Below is a small trained network, with its code and all its weights. Each question gives an input and a target symbol and asks what happens when units are switched off, that is, made to give their printed mean instead of their output.

import numpy as np


def w(rows, s, z=0):
    codes = np.array(rows[::2]) - 128.0
    scale = np.full(codes.shape[1], s)
    scale[-1] = z or s
    return codes * scale


def f(y):
    return y / 2 * (1 + np.tanh(0.7978845608 * (y + 0.044715 * y**3)))


def softmax(a):
    e = np.exp(a - a.max(-1, keepdims=True))
    return e / e.sum(-1, keepdims=True)


def log_softmax(a):
    a = a - a.max(-1, keepdims=True)
    return a - np.log(np.exp(a).sum(-1, keepdims=True))


def net(x, mask):
    ids = ['ΦΨαδηθμπω'.index(c) for c in x.split()]
    T = len(ids)
    res = E[ids] + P[:T]
    r = res
    for j in range(3):
        rows = slice(3 * j, 3 * j + 3)
        q, k, v = (r @ M[0][rows].T for M in (Q, K, V))
        z = softmax(np.where(np.tri(T) > 0, q @ k.T / 3**0.5, -1e9)) @ v
        o = O[0][rows]
        res = res + np.where(mask[j], z, o[:, -1]) @ o[:, :-1]
    y = f(res @ A[0][:, :-1].T + A[0][:, -1])
    res = res + np.where(mask[3:27], y, B[0][:, -1]) @ B[0][:, :-1]
    return log_softmax(res[-1] @ U[:, :-1].T + U[:, -1])


Q, K, V, O, A, B = {}, {}, {}, {}, {}, {}
E = w([
[100,170,137,58,37,187,147],'Φ',
[151,164,211,216,203,93,98],'Ψ',
[67,28,145,135,183,184,63],'α',
[150,60,64,209,181,155,125],'δ',
[118,211,174,171,89,45,149],'η',
[197,94,88,221,71,143,155],'θ',
[128,247,189,119,155,173,127],'μ',
[153,10,169,122,82,130,109],'π',
[99,53,84,186,162,209,94],'ω',
],0.014)
P = w([
[204,115,215,203,87,184,120],'0',
[128,129,108,111,179,121,145],'1',
[137,126,94,96,173,119,72],'2',
[104,126,132,161,128,117,177],'3',
[147,181,113,116,111,114,49],'4',
[84,117,136,161,143,129,189],'5',
[142,161,105,168,95,131,10],'6',
[75,100,143,188,128,132,207],'7',
[134,139,87,110,143,106,48],'8',
[85,90,114,171,163,129,213],'9',
],0.014)
Q[0] = w([
[63,83,48,134,244,182,32],'h1',
[96,148,52,159,225,212,206],'h1',
[21,30,177,214,150,180,252],'h1',
[169,138,217,132,6,180,160],'h2',
[254,207,152,84,83,81,30],'h2',
[107,87,24,94,144,191,22],'h2',
[92,137,74,110,128,38,147],'h3',
[131,91,183,205,169,201,98],'h3',
[80,117,180,98,191,161,115],'h3',
],0.0096)
K[0] = w([
[235,137,190,230,60,209,49],'h1',
[195,72,222,82,134,151,182],'h1',
[79,122,171,185,149,174,254],'h1',
[2,184,33,109,160,119,169],'h2',
[159,159,44,80,145,60,17],'h2',
[171,148,171,168,54,212,44],'h2',
[141,204,154,149,179,69,175],'h3',
[112,13,128,117,56,164,119],'h3',
[135,111,199,139,114,138,134],'h3',
],0.01)
V[0] = w([
[196,113,63,255,193,120,180],'h1',
[185,233,177,153,132,75,180],'h1',
[117,112,59,156,206,252,101],'h1',
[119,249,34,130,93,187,183],'h2',
[208,73,75,127,2,103,193],'h2',
[144,129,91,128,146,6,153],'h2',
[122,141,169,135,191,89,145],'h3',
[104,46,119,137,103,196,130],'h3',
[91,66,136,113,112,99,153],'h3',
],0.0085)
O[0] = w([
[234,162,204,122,57,117,14,186],'h1',
[188,193,78,55,171,75,97,156],'h1',
[171,140,229,153,109,195,145,77],'h1',
[195,168,61,57,114,175,182,3],'h2',
[78,108,89,76,2,135,88,214],'h2',
[179,125,102,123,113,82,41,31],'h2',
[81,117,107,166,107,161,143,89],'h3',
[190,156,81,92,170,112,110,255],'h3',
[160,120,123,109,156,150,78,163],'h3',
],0.0098,0.005)
A[0] = w([
[108,121,113,11,44,177,157,191],'n1',
[125,153,145,142,68,51,177,173],'n2',
[127,181,116,89,171,192,212,48],'n3',
[204,100,165,195,158,90,142,124],'n4',
[110,79,194,113,136,223,141,88],'n5',
[254,152,149,93,169,151,86,196],'n6',
[208,190,169,114,236,127,123,146],'n7',
[144,71,148,166,156,119,181,89],'n8',
[121,104,150,92,94,145,171,29],'n9',
[153,63,161,145,124,184,152,41],'n10',
[164,175,149,119,210,161,149,227],'n11',
[104,68,148,123,195,131,152,59],'n12',
[87,95,67,145,167,84,155,110],'n13',
[190,128,156,163,147,188,161,199],'n14',
[179,193,68,117,41,154,145,81],'n15',
[66,191,150,125,89,115,71,203],'n16',
[192,96,64,155,168,177,171,128],'n17',
[160,106,119,62,82,123,61,40],'n18',
[196,155,184,155,185,103,93,24],'n19',
[67,171,186,196,120,109,140,133],'n20',
[100,102,93,84,98,115,140,2],'n21',
[143,56,99,81,112,129,139,155],'n22',
[107,53,86,94,139,109,142,97],'n23',
[142,98,71,76,114,158,81,138],'n24',
],0.0089,0.0064)
B[0] = w([
[93,167,162,235,134,206,190,188],'n1',
[178,168,115,162,197,141,88,170],'n2',
[167,99,155,182,100,56,32,176],'n3',
[36,116,145,121,173,89,49,195],'n4',
[166,184,18,125,132,97,99,207],'n5',
[117,163,166,70,146,92,173,244],'n6',
[119,2,153,152,124,136,118,204],'n7',
[112,114,180,194,202,207,78,150],'n8',
[57,197,145,102,169,63,55,134],'n9',
[124,204,62,87,155,172,71,177],'n10',
[181,61,103,88,136,186,162,179],'n11',
[120,142,177,212,157,125,122,148],'n12',
[186,149,183,153,46,158,91,177],'n13',
[63,150,75,34,123,165,77,192],'n14',
[63,33,80,146,193,161,72,166],'n15',
[196,90,136,75,105,157,207,211],'n16',
[73,228,183,93,114,125,204,151],'n17',
[200,135,212,182,101,110,190,181],'n18',
[71,186,152,157,47,80,158,184],'n19',
[225,140,68,93,176,99,192,180],'n20',
[91,142,190,75,196,156,42,135],'n21',
[164,130,36,189,143,194,159,178],'n22',
[84,151,65,112,64,113,106,174],'n23',
[130,190,135,202,173,125,127,175],'n24',
],0.0072,0.011)
U = w([
[102,187,101,118,113,176,218,216],'Φ',
[83,129,203,189,172,36,130,75],'Ψ',
[134,125,131,168,207,121,81,2],'α',
[102,188,171,97,50,98,114,73],'δ',
[188,204,72,159,180,13,172,209],'η',
[196,140,188,177,134,140,156,29],'θ',
[150,87,135,42,190,165,207,222],'μ',
[149,2,78,165,70,148,61,155],'π',
[107,152,92,52,134,141,83,69],'ω',
],0.0067,0.0051)

Each question gives the input, a string of symbols that net reads in full, and the target symbol t.
The units are the heads (3 rows each of Q, K, V and O) and the neurons (one row each of A and B). Each row of codes is followed by its name. A weight is (code - 128) times the scale printed after its matrix; where a second scale follows, it is the last column's (O, A, B and U).
mask holds one flag per unit, heads first, then neurons. A switched-off unit (its flag False) gives its mean, the last column of its rows in O or B, instead of its output. The means were averaged over made-up inputs and are rounded, as every weight is.
A unit's drop is (log p(t) with every unit on - log p(t) with that unit switched off) / (log p(t) with every unit on - log p(t) with every unit switched off).
The circuit of an input: a set's keep is (log p(t) with only the set's units on - log p(t) with every unit switched off) / (log p(t) with every unit on - log p(t) with every unit switched off). Starting from the 12 units with the biggest drops (on a tie, the unit counted first), units are removed one at a time, each time the one whose removal leaves the highest keep (on an exact tie, the one counted first), for as long as the keep stays at least 0.8.
units of the circuit, in order: the units of the circuit, biggest drop first
most important unit: the unit with the biggest drop
top k neurons: the k neurons with the biggest drops, biggest first
which heads matter: for each layer, one digit per head in row order, 1 if its drop is at least 0.15 and else 0, layers parted by /
input η μ π, target η: which heads matter => 100
input η θ η δ η δ Φ ω π π, target ω: which heads matter => 100
input Φ π π π μ δ θ α, target Φ: which heads matter => 010
input η Φ θ θ, target Φ: most important unit => h2
input θ η π μ η μ μ θ π, target μ: which heads matter => 010
input η Φ δ Ψ θ, target δ: which heads matter => 100
input δ ω Ψ ω π, target Ψ: which heads matter => 010
input μ α π Φ π η ω ω, target μ: units of the circuit, in order => (n11, h2)
input ω μ π μ ω ω Ψ, target Ψ: units of the circuit, in order => (n19, h2, n4)
input Φ η α Ψ, target Ψ: top 2 neurons => (n7, n19)
input π η π π Φ, target Φ: which heads matter => 000
input θ μ δ, target θ: units of the circuit, in order => (h1, h2, n18, n1)
input η π μ, target μ: top 2 neurons => (n11, n7)
input ω π π, target ω: which heads matter => 110
input π π π π η π θ Ψ π π, target Ψ: which heads matter => 110
input Φ μ Φ δ, target Φ: which heads matter => 010
input π η Ψ π δ π Φ, target Φ: top 2 neurons => (n1, n7)
input Φ Φ δ π π, target δ: top neuron => (n19)
input ω π θ, target ω: which heads matter => 110
input Φ Φ η ω, target Φ: units of the circuit, in order => (h2, n1)
input α π δ ω π α, target α: top 2 neurons => (n8, n12)
input θ π Φ δ δ π δ θ, target π: top neuron => (n15)
input μ π π π δ π ω, target μ: top 2 neurons => (n11, n7)
input ω α π π η μ Ψ δ, target ω: which heads matter => 100
input ω π π π η δ π π δ, target ω: which heads matter => 110
